Below is a small trained network, with its code and all its weights. Each question gives an input and a target symbol and asks what happens when units are switched off, that is, made to give their printed mean instead of their output.

import numpy as np


def w(rows, s, z=0):
    codes = np.array(rows[::2]) - 128.0
    scale = np.full(codes.shape[1], s)
    scale[-1] = z or s
    return codes * scale


def softmax(a):
    e = np.exp(a - a.max(-1, keepdims=True))
    return e / e.sum(-1, keepdims=True)


def log_softmax(a):
    a = a - a.max(-1, keepdims=True)
    return a - np.log(np.exp(a).sum(-1, keepdims=True))


def net(x, mask):
    ids = ['ΔΞαζητ'.index(c) for c in x.split()]
    T = len(ids)
    res = E[ids] + P[:T]
    u = 0
    for l in range(3):
        r = res
        for j in range(2):
            rows = slice(4 * j, 4 * j + 4)
            q, k, v = (r @ M[l][rows].T for M in (Q, K, V))
            z = softmax(np.where(np.tri(T) > 0, q @ k.T / 4**0.5, -1e9)) @ v
            o = O[l][rows]
            res = res + np.where(mask[u + j], z, o[:, -1]) @ o[:, :-1]
        u += 2
    return log_softmax(res[-1] @ U[:, :-1].T + U[:, -1])


Q, K, V, O = {}, {}, {}, {}
E = w([
[147,211,229],'Δ',
[99,174,208],'Ξ',
[101,95,12],'α',
[10,141,40],'ζ',
[59,32,98],'η',
[20,137,38],'τ',
],0.014)
P = w([
[9,174,200],'0',
[121,146,132],'1',
[205,151,78],'2',
[101,98,87],'3',
[106,171,150],'4',
[188,134,57],'5',
[101,80,80],'6',
[104,178,153],'7',
[181,140,31],'8',
[101,70,70],'9',
[100,178,154],'10',
[167,141,62],'11',
[100,63,61],'12',
[103,184,163],'13',
],0.012)
Q[0] = w([
[126,76,141],'L0H0',
[231,125,161],'L0H0',
[135,97,161],'L0H0',
[121,96,54],'L0H0',
[106,136,178],'L0H1',
[69,174,215],'L0H1',
[62,145,144],'L0H1',
[249,124,182],'L0H1',
],0.013)
K[0] = w([
[103,158,113],'L0H0',
[162,161,248],'L0H0',
[132,97,147],'L0H0',
[132,139,117],'L0H0',
[153,151,176],'L0H1',
[123,159,106],'L0H1',
[92,154,121],'L0H1',
[190,86,91],'L0H1',
],0.019)
V[0] = w([
[81,106,114],'L0H0',
[139,11,114],'L0H0',
[94,165,128],'L0H0',
[95,152,155],'L0H0',
[144,192,125],'L0H1',
[159,212,20],'L0H1',
[148,83,90],'L0H1',
[145,98,99],'L0H1',
],0.011)
O[0] = w([
[128,190,228,254],'L0H0',
[204,126,154,209],'L0H0',
[209,101,164,166],'L0H0',
[180,128,155,119],'L0H0',
[79,151,127,112],'L0H1',
[128,192,133,26],'L0H1',
[1,115,106,30],'L0H1',
[101,129,135,51],'L0H1',
],0.0068,0.0059)
Q[1] = w([
[173,48,174],'L1H0',
[135,93,91],'L1H0',
[185,162,144],'L1H0',
[89,250,43],'L1H0',
[104,74,119],'L1H1',
[167,107,37],'L1H1',
[155,237,149],'L1H1',
[47,74,160],'L1H1',
],0.013)
K[1] = w([
[179,124,93],'L1H0',
[133,50,120],'L1H0',
[166,125,240],'L1H0',
[9,180,154],'L1H0',
[183,83,54],'L1H1',
[176,187,59],'L1H1',
[22,174,239],'L1H1',
[123,40,131],'L1H1',
],0.014)
V[1] = w([
[211,171,196],'L1H0',
[160,141,151],'L1H0',
[95,37,133],'L1H0',
[135,172,92],'L1H0',
[87,194,106],'L1H1',
[241,124,95],'L1H1',
[132,228,126],'L1H1',
[89,159,254],'L1H1',
],0.0096)
O[1] = w([
[106,233,157,220],'L1H0',
[159,255,122,162],'L1H0',
[202,120,134,222],'L1H0',
[112,140,105,25],'L1H0',
[120,212,121,16],'L1H1',
[167,129,133,122],'L1H1',
[195,178,50,5],'L1H1',
[135,165,40,213],'L1H1',
],0.0067,0.0019)
Q[2] = w([
[168,122,51],'L2H0',
[202,72,9],'L2H0',
[87,41,114],'L2H0',
[91,50,39],'L2H0',
[112,173,121],'L2H1',
[185,164,185],'L2H1',
[74,121,156],'L2H1',
[131,254,170],'L2H1',
],0.0093)
K[2] = w([
[241,72,115],'L2H0',
[212,44,74],'L2H0',
[138,77,165],'L2H0',
[83,1,156],'L2H0',
[179,69,198],'L2H1',
[199,137,195],'L2H1',
[78,130,196],'L2H1',
[90,188,185],'L2H1',
],0.008)
V[2] = w([
[218,85,140],'L2H0',
[191,98,70],'L2H0',
[74,168,67],'L2H0',
[90,120,166],'L2H0',
[131,165,13],'L2H1',
[135,114,180],'L2H1',
[115,163,100],'L2H1',
[100,121,198],'L2H1',
],0.011)
O[2] = w([
[208,136,87,184],'L2H0',
[83,195,99,57],'L2H0',
[163,2,106,1],'L2H0',
[104,167,79,184],'L2H0',
[81,198,120,38],'L2H1',
[136,92,123,173],'L2H1',
[130,145,208,129],'L2H1',
[189,54,160,194],'L2H1',
],0.0069,0.0027)
U = w([
[101,146,162,49],'Δ',
[227,200,215,5],'Ξ',
[253,161,103,176],'α',
[52,90,65,158],'ζ',
[91,16,144,222],'η',
[71,119,80,142],'τ',
],0.0057,0.0027)

Each question gives the input, a string of symbols that net reads in full, and the target symbol t.
The units are the heads (4 rows each of Q, K, V and O). Each row of codes is followed by its name. A weight is (code - 128) times the scale printed after its matrix; where a second scale follows, it is the last column's (O and U).
mask holds one flag per head, layer by layer. A switched-off head (its flag False) gives its mean, the last column of its rows in O, instead of its output. The means were averaged over made-up inputs and are rounded, as every weight is.
A unit's drop is (log p(t) with every unit on - log p(t) with that unit switched off) / (log p(t) with every unit on - log p(t) with every unit switched off).
The circuit of an input: a set's keep is (log p(t) with only the set's units on - log p(t) with every unit switched off) / (log p(t) with every unit on - log p(t) with every unit switched off). Starting from all 6 units, units are removed one at a time, each time the one whose removal leaves the highest keep (on an exact tie, the one counted first), for as long as the keep stays at least 0.8.
units of the circuit, in order: the units of the circuit, biggest drop first
unit that matters most: the unit with the biggest drop
which heads matter: for each layer, one digit per head in row order, 1 if its drop is at least 0.15 and else 0, layers parted by /
drop when u is switched off: that unit's drop, to one decimal
input Ξ ζ η η α η η, target α: unit that matters most => L2H0
input η Ξ η ζ, target η: units of the circuit, in order => L1H1; L0H1
input Ξ Δ Ξ α Ξ α η Δ η ζ, target α: which heads matter => 01 / 11 / 10
input Ξ Ξ Ξ η, target α: units of the circuit, in order => L0H1; L2H0
input Δ η Ξ α, target Ξ: units of the circuit, in order => L1H1; L0H1; L2H0
input η α Δ α Δ Ξ Δ, target η: units of the circuit, in order => L0H0; L2H0; L0H1; L1H0
input Ξ Ξ Δ η η η Ξ η τ ζ, target α: units of the circuit, in order => L0H1; L2H0
input η Ξ η Ξ, target η: which heads matter => 01 / 11 / 11
input η η Δ η α α η η η Ξ η η Ξ Δ, target Δ: which heads matter => 11 / 11 / 11
input η η η η Δ ζ ζ Δ ζ η Ξ Ξ Ξ η, target η: which heads matter => 00 / 11 / 10
input η α α τ, target η: which heads matter => 01 / 01 / 01
input η η η τ η α τ Δ, target Δ: which heads matter => 01 / 11 / 11
input Ξ η η Ξ, target α: which heads matter => 01 / 01 / 00
input ζ α Δ, target τ: unit that matters most => L0H0
input Ξ Ξ η Ξ Ξ η η Δ η τ Ξ α α, target α: which heads matter => 01 / 10 / 10
input Δ η Ξ τ η Δ ζ α η η Ξ Δ η, target Ξ: drop when L2H0 is switched off => 0.4
input Ξ η η Ξ Ξ τ Ξ η η α, target α: drop when L2H0 is switched off => 0.9
input Ξ η ζ Ξ α η τ, target α: drop when L2H0 is switched off => 0.4
